Each row is followed by its class number.
[-73 111 -105 41 -68 -11 40 -234 -192 323 -492 -270 -168 -74 -305 -456 -40 22 -52 -182 -120 52 -143 4 -168 264 -164 192 279 -277 -6 29 49 -41 -336 -110]
7
[598 -303 -357 383 95 -136 -328 516 515 5 -266 -420 -135 44 -359 -655 169 262 -296 -204 -99 635 -251 128 154 165 -321 180 63 114 89 -66 89 -26 -28 -93]
4
[-210 310 184 -103 -617 -392 179 -244 115 117 -43 -186 519 38 -144 25 35 268 -28 -176 -296 53 -407 261 98 2 -112 153 69 -33 -13 -113 90 -100 -155 -166]
2
[252 -188 -225 167 48 287 99 -126 -108 191 6 86 13 -292 -671 -122 382 241 78 -197 9 202 347 -16 -61 368 163 164 122 -125 77 -268 -33 331 -66 -76]
6
[510 -459 -236 498 365 -209 -484 848 776 586 -233 -121 148 -171 -508 -580 -61 355 -174 -5 -75 294 507 172 231 322 -203 288 204 287 240 -57 -28 372 23 72]
0
[30 440 -56 -503 353 97 44 362 -106 -355 397 54 -268 237 -61 215 -327 -175 451 168 -236 -21 -80 -321 -217 155 29 18 -184 283 19 -18 -20 -395 107 -48]
2
[504 201 -238 -493 178 -134 128 -40 421 56 24 8 214 28 -190 -52 27 -51 -139 41 -104 393 -421 -158 56 317 231 183 98 146 -202 -116 100 -227 241 -159]
1
[-83 -34 -103 -49 -166 -197 60 -126 125 -334 -353 174 163 -236 -215 -44 2 -191 -53 161 -25 112 24 -58 240 1 239 -46 252 335 297 140 255 24 -117 36]
1
[200 14 77 107 -171 -348 224 14 -315 -88 432 -196 -168 75 -124 -38 263 64 157 529 116 228 -88 -169 98 -230 -163 162 -277 -424 136 20 -93 -116 39 12]
5
[731 294 -318 127 48 -47 -23 -177 26 474 13 -460 -417 76 -854 -308 -127 160 12 -364 -145 65 -720 -75 13 639 -99 97 -183 -215 -103 -440 25 7 -175 -7]
4
[-157 -314 -136 20 94 -62 -124 -14 62 -187 -476 8 104 -212 -45 -274 21 -254 12 53 -93 -32 103 -144 101 39 82 55 422 159 328 317 485 173 -130 -110]
2
[-693 80 4 -85 172 131 -451 237 -237 590 57 -83 -291 -9 160 38 17 -63 -70 -7 103 177 229 288 -18 -398 164 -248 -152 -7 322 304 729 -23 252 5]
2
[-723 205 -12 -73 -70 -56 -207 57 -251 -46 -234 198 111 27 179 692 -41 -428 406 589 292 -228 318 111 39 -539 248 -174 -239 283 -119 -8 94 -48 -80 123]
5
[462 -13 -228 -17 192 221 -70 6 -231 341 77 -111 -141 -111 -531 -63 461 125 -90 -20 29 335 272 -6 -84 153 83 118 -2 -98 11 -31 146 176 57 -158]
8
[-376 505 -7 -253 -61 -381 -212 -5 162 575 619 25 -255 -168 -311 564 -164 481 -120 -97 111 87 741 62 -124 -405 -13 -48 -152 -175 417 -458 -65 -116 -6 32]
2
[-151 14 -157 -338 229 -199 150 20 -91 35 323 130 -91 -12 -239 383 -129 -92 580 449 5 -157 82 -538 -135 39 269 173 153 -510 -87 -474 -241 -302 40 -98]
5
[-325 396 -133 -177 -214 10 -169 192 20 193 253 -24 -200 60 -502 325 173 110 288 -12 -166 114 43 320 127 -27 -214 -234 -450 230 286 -413 -142 -129 -220 3]
3
[269 -43 73 287 -71 -176 -160 569 4 -253 347 -139 126 237 -352 137 177 192 49 333 -304 261 -35 -49 182 -89 -270 184 -511 349 354 54 -223 20 -208 56]
2
[106 468 128 -197 -154 204 -141 305 -73 781 -21 129 144 100 -170 244 140 172 144 155 -289 524 -276 202 -371 398 248 -33 -266 35 -125 -68 182 -183 -15 -40]
2
[-16 -314 -130 140 34 -397 -144 52 29 -65 -98 -74 299 -184 -126 -147 319 -217 -93 35 50 22 280 -27 222 -179 -24 200 358 160 235 207 486 195 -45 -142]
3
[130 -526 107 706 211 287 -2 38 311 -443 -364 168 -76 -104 -327 -217 -605 -201 -88 -213 228 -322 -84 117 73 454 26 23 -189 -35 73 -241 -678 289 -204 430]
0
[318 259 41 22 -376 -559 81 -60 485 223 226 -202 -99 -249 -627 -40 -228 640 242 -55 -235 179 69 -108 62 275 -109 255 170 -363 574 -479 -165 45 -272 -136]
4
[112 -174 -16 12 261 -74 -123 524 329 117 528 -137 9 341 -234 44 -214 361 118 -103 -21 74 336 19 -44 -228 -123 302 -244 -280 57 -177 -349 -92 310 67]
0
[-395 342 -88 -191 -501 -81 146 -214 -127 -259 398 55 -10 -21 118 331 303 -32 -414 -226 136 412 530 270 73 -645 -303 -340 -281 110 121 -163 148 -72 -323 253]
8
[208 -88 -193 176 63 206 -131 336 -44 -116 320 40 -378 97 -211 -75 430 -8 48 -88 -140 771 258 -1 -268 563 -227 93 -272 -186 -31 -170 -152 -181 -368 248]
3
[212 -78 116 25 -563 -387 146 -225 28 -359 160 -90 -11 -641 -301 -135 452 16 -200 103 333 406 220 16 414 -294 17 50 89 -90 613 -21 172 323 -215 -137]
1
[-392 -118 -275 -97 172 4 -98 103 -101 -281 318 -8 -249 200 82 10 129 -96 -127 513 -11 517 181 -69 56 -335 37 -217 -192 77 400 342 538 -231 210 187]
5
[-265 407 -56 -292 -236 -73 250 -200 114 -127 -1 379 -17 -174 18 399 -181 183 -65 -12 -227 23 207 -268 -272 -12 157 -28 -28 280 360 -121 32 -273 -122 196]
5
[190 350 -192 -255 -291 -230 -230 260 362 274 474 39 43 -140 -431 396 597 583 -185 -313 -161 460 349 164 30 -238 -59 9 -321 427 369 -263 223 -142 26 -36]
6
[-142 149 82 183 -165 -119 -104 -96 81 218 252 4 -220 -127 -168 -281 -64 389 70 -59 171 -246 -124 -4 -139 152 -152 -54 -179 92 -26 -173 -234 -31 94 264]
3
[-32 -164 -156 91 67 -195 -109 231 -26 257 94 51 73 120 -73 -156 298 28 16 -27 -74 175 34 -61 13 -109 -20 16 65 -162 69 -15 363 -60 25 85]
8
[484 254 -267 -208 -75 -17 212 -36 128 -239 305 121 -42 155 -190 196 29 -270 -60 -208 18 357 -59 -45 43 98 81 -22 -226 177 -60 -236 222 36 123 186]
8
[-109 75 327 161 -50 -189 1 173 90 -299 48 217 162 56 32 -77 -29 117 64 173 119 314 2 163 665 91 277 -50 -69 13 -211 234 -507 -70 172 90]
0
[196 179 -302 159 208 -57 -372 229 -142 257 26 -293 -215 -188 -560 40 392 410 119 -147 59 0 244 0 -133 22 -223 -46 82 179 -126 -296 5 -90 -251 -237]
1
[563 -77 -300 110 -105 -45 -133 465 242 -89 233 1 -303 -122 -178 -14 208 174 -220 -452 -112 127 95 -199 -245 62 -339 -117 -26 225 243 -354 101 -103 -191 79]
0
[317 62 -16 -143 -242 -405 294 -461 96 -129 650 -231 -16 302 -549 66 -35 242 -78 -73 -39 -47 -255 -50 280 -132 -82 194 -291 -423 200 -201 -256 24 195 46]
6
[64 299 -138 243 131 161 -210 155 293 681 -342 -14 -193 -144 -173 -186 162 346 -364 -426 93 429 115 300 360 137 260 -290 -177 40 -40 20 409 231 -415 414]
0
[44 165 -153 507 -71 221 -155 185 -43 213 -17 -128 -339 -101 -534 194 68 225 -171 -223 -297 627 -21 249 171 580 283 56 -260 41 429 -369 299 325 -436 141]
8
[-124 60 80 46 -446 -286 -92 -405 -8 281 6 -208 5 -267 -512 -18 118 283 -195 -150 56 48 321 170 304 -209 -127 -17 56 -120 192 44 -163 117 -128 -14]
3
[-106 32 -100 134 -140 -431 10 -53 38 -212 217 -160 104 -84 -724 -130 113 114 -99 203 -76 264 295 318 447 -34 41 13 144 162 491 57 336 120 -89 -17]
6
[148 3 38 66 159 215 70 80 -303 -350 -75 266 -115 130 -24 56 -42 -401 400 194 -5 27 -100 -137 -196 514 95 -105 -39 16 -541 23 -283 -320 -38 209]
8
[145 -275 -160 -131 234 459 -158 244 -189 393 303 48 -299 -26 111 -116 329 -48 -152 12 41 424 216 -160 -493 -3 37 -93 -189 -262 187 200 479 1 176 129]
5
[174 -68 -471 124 528 273 -147 207 96 446 -372 -167 -77 208 80 -159 392 14 -341 -407 -118 369 -303 196 -141 123 -7 -213 22 -52 -279 -34 677 -203 -166 15]
1
[138 -322 -71 -443 -80 123 101 -97 -100 -173 334 145 -136 -70 311 67 475 -110 196 -109 46 -60 127 -439 -242 -236 26 -144 121 -245 -21 264 342 -257 275 -16]
7
[4 -45 -104 -368 163 229 -8 36 -331 398 380 -136 -178 276 391 -59 343 -189 -32 79 121 130 -6 21 -415 -407 -117 -158 -236 -301 -13 324 689 -110 294 10]
1
[28 -365 -125 -382 109 274 98 -31 274 -483 182 148 8 160 567 -225 7 -315 124 -94 203 -187 -269 -250 -216 -190 0 -51 -176 85 -135 284 277 -69 551 224]
5
[159 -784 -43 164 153 103 -145 404 221 -1 168 13 -37 60 208 -422 317 -149 -148 29 55 459 49 5 -98 -205 -288 -6 -128 -333 489 281 294 26 259 36]
7
[-269 -382 213 59 -19 165 -154 121 -450 268 173 -280 119 207 584 331 442 -453 63 292 113 17 -132 240 -199 -298 86 151 -356 -400 -191 306 567 19 14 -30]
1
[54 -264 102 549 69 -199 -73 46 41 -185 -355 -473 -275 -564 -789 -606 -307 201 113 -42 29 132 618 312 558 371 -283 166 552 -260 474 -21 -419 442 -400 -342]
1
[110 83 -141 322 277 -89 8 -70 115 -325 -414 155 -31 148 -322 129 -499 -211 48 178 -98 47 -14 -135 88 427 214 200 -10 260 -43 -73 -255 -5 -141 252]
8
[304 80 -259 -139 24 -286 29 -293 39 245 293 -283 -45 -97 -701 -293 282 442 167 101 -6 112 -115 -225 157 66 -143 39 116 -266 28 -182 5 -117 46 -206]
4
[581 140 24 151 -172 -89 329 -150 -380 -85 484 -116 -137 82 -527 36 62 203 387 -142 -78 220 -240 -329 -236 376 -219 -17 -72 -555 -522 -385 -444 -411 -164 67]
6
[-186 103 -107 -46 167 313 -66 -172 -292 175 88 -26 -344 -202 -249 -53 267 91 -110 -74 252 35 319 137 -285 -51 -33 -66 -150 -119 130 -136 24 75 -158 -1]
6
[702 -34 -107 -123 34 174 193 33 -175 -27 94 -103 -203 255 -4 -306 204 -193 -347 287 -100 536 -340 -111 -12 4 58 49 -263 76 254 476 414 122 275 24]
6
[212 210 6 211 86 -112 -75 9 -136 218 -30 -43 -259 -1 -655 10 -483 -10 150 266 70 56 263 -66 72 155 32 133 -134 -17 115 -124 -402 148 10 145]
8
[210 -59 -231 120 305 -37 -254 557 284 227 -64 -48 47 -2 -422 -94 -80 171 121 -140 -135 144 267 -60 209 194 79 200 95 235 -48 -121 -35 58 36 -5]
0
[207 -172 -327 245 328 -228 -558 605 316 305 -180 -466 -9 100 47 -693 122 156 -464 -186 154 354 87 151 -15 -513 -663 -64 31 252 59 250 381 25 -7 -37]
5
[-327 15 -434 -417 329 -147 -94 287 38 15 566 -157 74 286 -19 68 251 88 159 456 37 444 841 -20 -264 -597 -278 143 57 -46 103 7 393 -252 173 -129]
4
[14 400 194 631 76 -52 -243 299 -177 531 194 -505 -81 -43 -899 -241 19 541 183 -200 -55 -141 -18 660 356 570 -173 38 -218 56 -272 -350 -401 278 -457 8]
3
[-18 16 -113 -169 -114 -531 -93 -26 563 -72 259 -19 -55 -174 -253 165 -381 195 -9 -246 115 -251 657 -70 233 -588 -390 -19 37 101 501 -263 -294 -9 119 -12]
4
[-72 434 -145 -26 -197 -342 191 -47 -55 -216 500 54 -179 240 -498 471 -251 -38 124 -169 -188 322 307 83 161 83 -23 121 -266 -51 167 -415 -214 -265 -68 151]
4
[141 196 -263 76 274 237 -134 19 -274 396 -28 -144 -269 -90 -608 70 273 147 -54 -45 25 27 68 44 -140 144 114 47 -184 69 78 -203 167 111 -136 -73]
2
[107 177 -266 -69 -3 158 115 -264 -297 185 1 -10 -154 -189 -566 -165 331 238 164 -28 -12 148 115 -242 81 215 135 45 103 -71 -66 -181 16 160 -107 -49]
8
[660 25 -290 118 51 -80 -100 362 650 -37 93 -93 -206 -92 -286 -87 -3 308 -524 -55 6 411 291 -13 359 141 78 195 -164 438 129 -154 -235 331 52 215]
5
[281 -359 -74 43 164 29 297 191 85 95 41 -25 116 30 -170 -181 -221 80 -205 393 -326 132 -134 -422 -59 55 105 539 -95 -5 378 100 -110 -8 339 8]
5
[47 27 -73 73 -205 -300 -36 291 -1 -166 120 -1 87 -48 -553 256 89 3 -64 153 -317 416 332 91 272 83 103 181 43 177 426 -35 9 -42 -107 -80]
5
[758 -330 -285 186 430 105 -225 464 257 390 101 -59 5 70 -184 25 390 184 -415 142 14 753 118 -83 -85 -50 -14 111 -177 -51 -55 -68 45 -91 275 -55]
8
[-6 77 61 -75 171 -178 -89 -122 124 -87 -151 47 145 -96 -64 380 -153 -217 273 -23 -17 -634 -29 -84 -149 213 -26 158 34 253 -162 -147 -205 -141 -151 -59]
3
[141 -59 -22 746 -69 -312 -365 -20 37 241 -258 -315 -212 -132 -740 -438 76 569 70 27 189 327 -61 200 213 118 -277 -256 99 -410 -3 -188 -248 8 -384 88]
8
[358 73 -363 -286 -82 -139 -49 73 227 34 -102 62 -120 -220 -295 41 455 -119 -46 34 -35 179 213 -221 295 -69 163 94 -10 480 259 81 395 144 -24 53]
3
[-224 -156 94 156 -184 -384 -205 -230 156 157 -224 -96 177 -302 -144 238 -29 45 -131 67 -121 -88 248 97 305 -40 183 1 337 -16 400 113 399 184 -187 -88]
8
[105 -483 7 566 -105 393 -152 218 357 288 143 -106 -13 -200 -452 -238 402 394 -405 -64 -4 185 -29 612 117 460 155 -30 -326 -76 558 -250 226 644 -258 221]
0
